Below are the code and all the weights of a small trained network. Each question names an input and a class and asks about switching units off, where a switched-off unit gives its printed mean instead of its output.

import numpy as np


def w(rows, s, z=0):
    codes = np.array(rows[::2]) - 128.0
    scale = np.full(codes.shape[1], s)
    scale[-1] = z or s
    return codes * scale


def f(y):
    return y / 2 * (1 + np.tanh(0.7978845608 * (y + 0.044715 * y**3)))


def log_softmax(a):
    a = a - a.max(-1, keepdims=True)
    return a - np.log(np.exp(a).sum(-1, keepdims=True))


def net(x, mask):
    res = np.array(x, float).reshape(1, 7) / 4 @ E
    y = f(res @ A[0][:, :-1].T + A[0][:, -1])
    res = res + np.where(mask, y, B[0][:, -1]) @ B[0][:, :-1]
    return log_softmax(res[-1] @ U[:, :-1].T + U[:, -1])


A, B = {}, {}
E = w([
[131,130,129,176,123,136,146,110,142,134],'x0',
[153,122,83,60,125,185,255,154,110,138],'x1',
[147,104,70,181,168,83,111,157,90,194],'x2',
[145,64,192,138,137,127,141,128,16,104],'x3',
[128,109,110,121,121,127,107,132,128,105],'x4',
[115,127,136,95,115,134,114,143,113,141],'x5',
[139,153,136,136,152,173,117,119,115,135],'x6',
],0.014)
A[0] = w([
[104,201,46,148,114,139,82,186,193,148,225],'n0',
[136,149,130,186,75,85,73,118,69,124,102],'n1',
[115,152,194,144,153,143,167,152,103,34,149],'n2',
[95,107,168,121,42,157,165,140,115,120,94],'n3',
[148,57,158,173,156,124,109,221,103,165,95],'n4',
[128,119,215,136,121,126,40,121,224,132,1],'n5',
[120,97,70,111,120,144,214,167,89,124,19],'n6',
[132,125,146,197,179,101,57,174,62,155,106],'n7',
[151,96,166,121,127,121,134,138,49,106,192],'n8',
[132,161,107,114,107,161,139,167,209,100,124],'n9',
[96,149,57,112,164,143,71,154,254,189,82],'n10',
[141,142,141,174,166,172,152,83,193,87,134],'n11',
[163,119,152,158,175,112,135,119,103,166,135],'n12',
[106,192,184,132,134,72,41,69,173,92,42],'n13',
[82,143,151,113,133,95,33,50,157,125,238],'n14',
[143,160,93,72,46,217,169,95,223,137,147],'n15',
[149,40,183,135,132,171,151,128,60,63,65],'n16',
[75,136,212,151,157,80,69,112,189,119,183],'n17',
[171,102,13,159,165,111,114,183,100,237,55],'n18',
[146,122,164,178,147,55,50,127,92,159,104],'n19',
[163,91,137,169,162,118,124,115,150,152,138],'n20',
[58,126,211,118,107,153,138,95,151,38,3],'n21',
[156,157,112,175,78,134,127,108,102,112,158],'n22',
],0.0082,0.0066)
B[0] = w([
[123,78,177,115,76,208,179,104,144,192,246],'n0',
[108,195,84,106,164,96,128,110,131,134,171],'n1',
[179,67,151,113,98,144,121,124,154,155,189],'n2',
[136,90,147,93,173,142,122,144,107,93,168],'n3',
[117,181,29,181,143,87,92,189,136,124,176],'n4',
[109,2,191,14,195,202,133,147,121,73,188],'n5',
[207,147,128,132,100,104,85,72,114,163,182],'n6',
[93,145,71,134,140,129,90,164,146,69,195],'n7',
[143,179,137,187,145,75,94,139,115,153,213],'n8',
[56,219,48,122,172,66,107,162,197,129,192],'n9',
[206,161,217,151,91,175,157,76,48,161,226],'n10',
[98,101,214,150,132,149,97,142,74,82,174],'n11',
[92,146,168,102,141,125,89,116,111,117,158],'n12',
[145,44,147,111,101,216,193,162,160,101,210],'n13',
[194,106,161,196,85,74,114,126,46,158,245],'n14',
[67,150,89,92,199,98,100,148,215,50,249],'n15',
[142,96,255,145,104,196,190,138,86,125,209],'n16',
[181,105,149,147,30,183,157,86,90,179,229],'n17',
[209,34,216,115,60,189,213,138,76,188,213],'n18',
[85,178,95,174,159,56,85,116,215,71,197],'n19',
[125,108,138,119,167,129,101,156,133,92,149],'n20',
[209,118,131,195,96,125,108,73,76,234,190],'n21',
[121,103,123,89,160,109,142,131,120,89,143],'n22',
],0.0073,0.012)
U = w([
[166,69,168,99,121,188,207,124,118,136,255],'0',
[251,160,150,203,90,138,116,83,80,175,28],'1',
[2,236,27,169,224,90,48,138,177,90,114],'2',
],0.0094,0.0018)

Each question gives the input, the list of numbers given to net, and the class t.
The units are the neurons (one row each of A and B). Each row of codes is followed by its name. A weight is (code - 128) times the scale printed after its matrix; where a second scale follows, it is the last column's (A, B and U).
mask holds one flag per neuron, in row order. A switched-off neuron (its flag False) gives its mean, the last column of its row in B, instead of its output. The means were averaged over made-up inputs and are rounded, as every weight is.
A unit's drop is (log p(t) with every unit on - log p(t) with that unit switched off) / (log p(t) with every unit on - log p(t) with every unit switched off).
The circuit of an input: a set's keep is (log p(t) with only the set's units on - log p(t) with every unit switched off) / (log p(t) with every unit on - log p(t) with every unit switched off). Starting from the 12 units with the biggest drops (on a tie, the unit counted first), units are removed one at a time, each time the one whose removal leaves the highest keep (on an exact tie, the one counted first), for as long as the keep stays at least 0.8.
units of the circuit, in order: the units of the circuit, biggest drop first
most important unit: the unit with the biggest drop
k most important neurons: the k neurons with the biggest drops, biggest first
drop of u: that unit's drop, to one decimal
input [8,-8,2,6,-4,3,-5], class 2: units of the circuit, in order	n19
input [-8,-3,-2,-8,-2,-1,1], class 0: 3 most important neurons	n5; n13; n0
input [1,2,3,-6,1,-8,-3], class 0: 2 most important neurons	n0; n14
input [4,7,5,3,-8,6,6], class 1: 2 most important neurons	n6; n5
input [8,2,-4,-8,-4,6,1], class 2: 2 most important neurons	n15; n9
input [-6,5,6,1,6,2,3], class 1: 3 most important neurons	n6; n5; n13
input [-3,4,4,2,-3,7,-4], class 1: 2 most important neurons	n6; n5
input [-5,-4,8,1,-6,1,6], class 2: 2 most important neurons	n19; n7
input [3,3,8,-5,0,5,-2], class 0: 2 most important neurons	n18; n14
input [-5,6,7,5,-1,1,5], class 1: 2 most important neurons	n6; n8
input [-5,-1,-5,7,0,-3,3], class 1: 3 most important neurons	n8; n21; n5
input [0,-2,-8,8,1,1,-6], class 1: 2 most important neurons	n21; n8
input [-3,-7,-8,-7,-1,1,-3], class 0: drop of n13	0.7
input [-7,2,6,8,-4,3,-4], class 1: most important unit	n18
input [-4,-8,-5,-8,6,-4,-8], class 0: drop of n13	0.9
input [-5,-6,5,2,-3,7,-8], class 2: drop of n19	0.3
